Below are the code and all the weights of a small trained network. Each question names an input and a class and asks about switching units off, where a switched-off unit gives its printed mean instead of its output.

import numpy as np


def w(rows, s, z=0):
    codes = np.array(rows[::2]) - 128.0
    scale = np.full(codes.shape[1], s)
    scale[-1] = z or s
    return codes * scale


def f(y):
    return y / 2 * (1 + np.tanh(0.7978845608 * (y + 0.044715 * y**3)))


def log_softmax(a):
    a = a - a.max(-1, keepdims=True)
    return a - np.log(np.exp(a).sum(-1, keepdims=True))


def net(x, mask):
    res = np.array(x, float).reshape(1, 6) / 4 @ E
    y = f(res @ A[0][:, :-1].T + A[0][:, -1])
    res = res + np.where(mask, y, B[0][:, -1]) @ B[0][:, :-1]
    return log_softmax(res[-1] @ U[:, :-1].T + U[:, -1])


A, B = {}, {}
E = w([
[124,110,127,134,121,92,134,121,125,4,124,129],'x0',
[127,128,128,128,128,126,129,130,128,128,128,127],'x1',
[128,128,129,128,128,128,128,127,128,128,127,127],'x2',
[128,128,128,128,128,127,129,129,128,128,129,128],'x3',
[129,125,113,128,46,129,60,126,127,133,127,131],'x4',
[161,109,130,68,133,131,130,128,121,128,135,21],'x5',
],0.016)
A[0] = w([
[126,102,123,121,148,112,153,119,128,16,134,104,140],'n1',
[128,125,122,127,132,132,129,127,132,128,128,130,134],'n2',
[135,102,128,118,151,118,142,122,134,19,132,112,147],'n3',
[128,126,139,113,151,131,140,139,138,137,127,110,101],'n4',
[130,126,131,113,156,130,135,137,143,153,133,114,152],'n5',
[130,144,131,125,146,122,148,120,116,201,125,103,254],'n6',
[129,126,142,119,141,122,138,132,123,121,126,116,81],'n7',
[143,111,122,76,54,131,65,123,129,128,121,53,13],'n8',
[129,110,124,100,176,126,175,118,130,131,122,70,120],'n9',
[136,128,122,134,112,163,102,109,125,200,126,161,243],'n10',
[118,135,135,172,198,122,189,132,126,131,119,203,241],'n11',
[123,140,128,152,184,130,164,131,140,125,117,181,207],'n12',
[128,129,132,119,154,126,141,125,129,176,134,109,207],'n13',
[121,147,126,146,165,134,147,126,143,122,132,158,164],'n14',
[122,142,113,153,99,136,98,119,147,160,129,155,161],'n15',
[113,142,123,155,96,115,110,116,123,92,119,148,97],'n16',
[143,111,128,85,62,127,73,129,132,129,128,62,21],'n17',
[131,104,132,143,98,110,115,122,137,7,127,152,154],'n18',
[104,144,122,180,32,109,66,140,125,135,121,197,104],'n19',
[144,123,127,86,200,137,170,123,118,118,119,54,116],'n20',
[125,122,127,139,110,155,111,103,124,190,130,151,241],'n21',
[130,125,129,111,155,131,137,143,143,146,133,115,128],'n22',
],0.013,0.0038)
B[0] = w([
[129,146,187,113,40,2,113,129,99,149,113,102,234],'n1',
[130,130,128,126,129,129,130,131,124,127,129,125,129],'n2',
[132,147,176,119,44,12,113,124,97,148,110,111,229],'n3',
[125,119,134,123,120,160,116,114,133,125,120,120,143],'n4',
[126,117,125,128,143,187,126,116,134,120,127,118,150],'n5',
[131,110,125,110,192,234,153,131,165,112,144,109,184],'n6',
[129,123,137,122,116,125,115,123,127,126,122,121,135],'n7',
[115,179,85,194,193,68,185,170,107,130,171,159,211],'n8',
[134,105,185,93,111,180,109,108,144,132,109,71,190],'n9',
[136,138,176,48,170,48,89,187,181,122,132,143,189],'n10',
[117,182,83,179,188,67,178,182,108,132,183,127,221],'n11',
[124,165,93,166,170,80,158,161,112,131,166,127,191],'n12',
[127,117,126,125,164,217,139,123,150,114,134,116,166],'n13',
[129,148,106,152,149,98,140,141,113,129,148,130,163],'n14',
[136,137,146,81,116,91,81,144,159,118,106,162,172],'n15',
[128,116,98,146,77,183,119,84,106,129,104,140,176],'n16',
[114,173,90,184,186,72,179,161,108,125,167,156,199],'n17',
[117,85,52,196,24,201,134,31,75,121,89,158,252],'n18',
[142,68,153,67,60,188,61,78,151,124,68,142,236],'n19',
[138,96,207,76,103,169,102,108,147,142,106,50,213],'n20',
[142,140,166,65,165,68,98,177,168,125,134,143,179],'n21',
[124,119,129,125,132,177,123,113,132,121,124,119,146],'n22',
],0.016,0.017)
U = w([
[116,189,64,150,253,133,184,216,164,126,214,174,254],'0',
[166,96,220,30,76,81,45,131,153,154,71,116,157],'1',
[84,179,62,246,114,63,215,126,49,122,163,140,55],'2',
[130,33,100,132,68,217,90,52,114,94,68,151,1],'3',
[147,49,162,81,150,255,122,98,161,133,113,71,115],'4',
],0.0052,0.0015)

Each question gives the input, the list of numbers given to net, and the class t.
The units are the neurons (one row each of A and B). Each row of codes is followed by its name. A weight is (code - 128) times the scale printed after its matrix; where a second scale follows, it is the last column's (A, B and U).
mask holds one flag per neuron, in row order. A switched-off neuron (its flag False) gives its mean, the last column of its row in B, instead of its output. The means were averaged over made-up inputs and are rounded, as every weight is.
A unit's drop is (log p(t) with every unit on - log p(t) with that unit switched off) / (log p(t) with every unit on - log p(t) with every unit switched off).
The circuit of an input: a set's keep is (log p(t) with only the set's units on - log p(t) with every unit switched off) / (log p(t) with every unit on - log p(t) with every unit switched off). Starting from the 12 units with the biggest drops (on a tie, the unit counted first), units are removed one at a time, each time the one whose removal leaves the highest keep (on an exact tie, the one counted first), for as long as the keep stays at least 0.8.
circuit, biggest first: the units of the circuit, biggest drop first
most important unit: the unit with the biggest drop
top k neurons: the k neurons with the biggest drops, biggest first
drop when u is switched off: that unit's drop, to one decimal
input [5,-1,-2,1,4,0], class 3: top 2 neurons : [n11 n18]
input [6,-5,2,0,2,7], class 2: most important unit : n8
input [-3,2,8,-2,0,8], class 4: top 3 neurons : [n20 n9 n11]
input [-2,-2,6,0,0,6], class 4: top 3 neurons : [n20 n11 n9]
input [-1,3,-7,1,0,1], class 4: circuit, biggest first : [n1 n3]
input [1,3,6,-3,1,1], class 2: top 4 neurons : [n19 n20 n10 n9]
input [8,5,1,3,2,1], class 2: top 4 neurons : [n18 n19 n1 n3]
input [6,8,-6,3,1,-8], class 3: top 4 neurons : [n19 n18 n8 n17]
input [6,6,5,6,6,1], class 2: top 3 neurons : [n8 n17 n20]
input [1,-5,-4,2,4,-2], class 3: top 2 neurons : [n1 n3]
input [-6,7,-5,-1,0,-6], class 0: top 2 neurons : [n11 n1]
input [1,-6,0,-4,5,-3], class 3: top 2 neurons : [n1 n3]
input [1,-6,2,-5,7,5], class 2: drop when n1 is switched off : 0.0
input [7,4,-6,-3,4,-2], class 3: circuit, biggest first : [n18]
input [6,-1,-4,0,3,-8], class 3: drop when n19 is switched off : 0.9
input [-1,5,-5,2,4,8], class 0: drop when n4 is switched off : 0.0
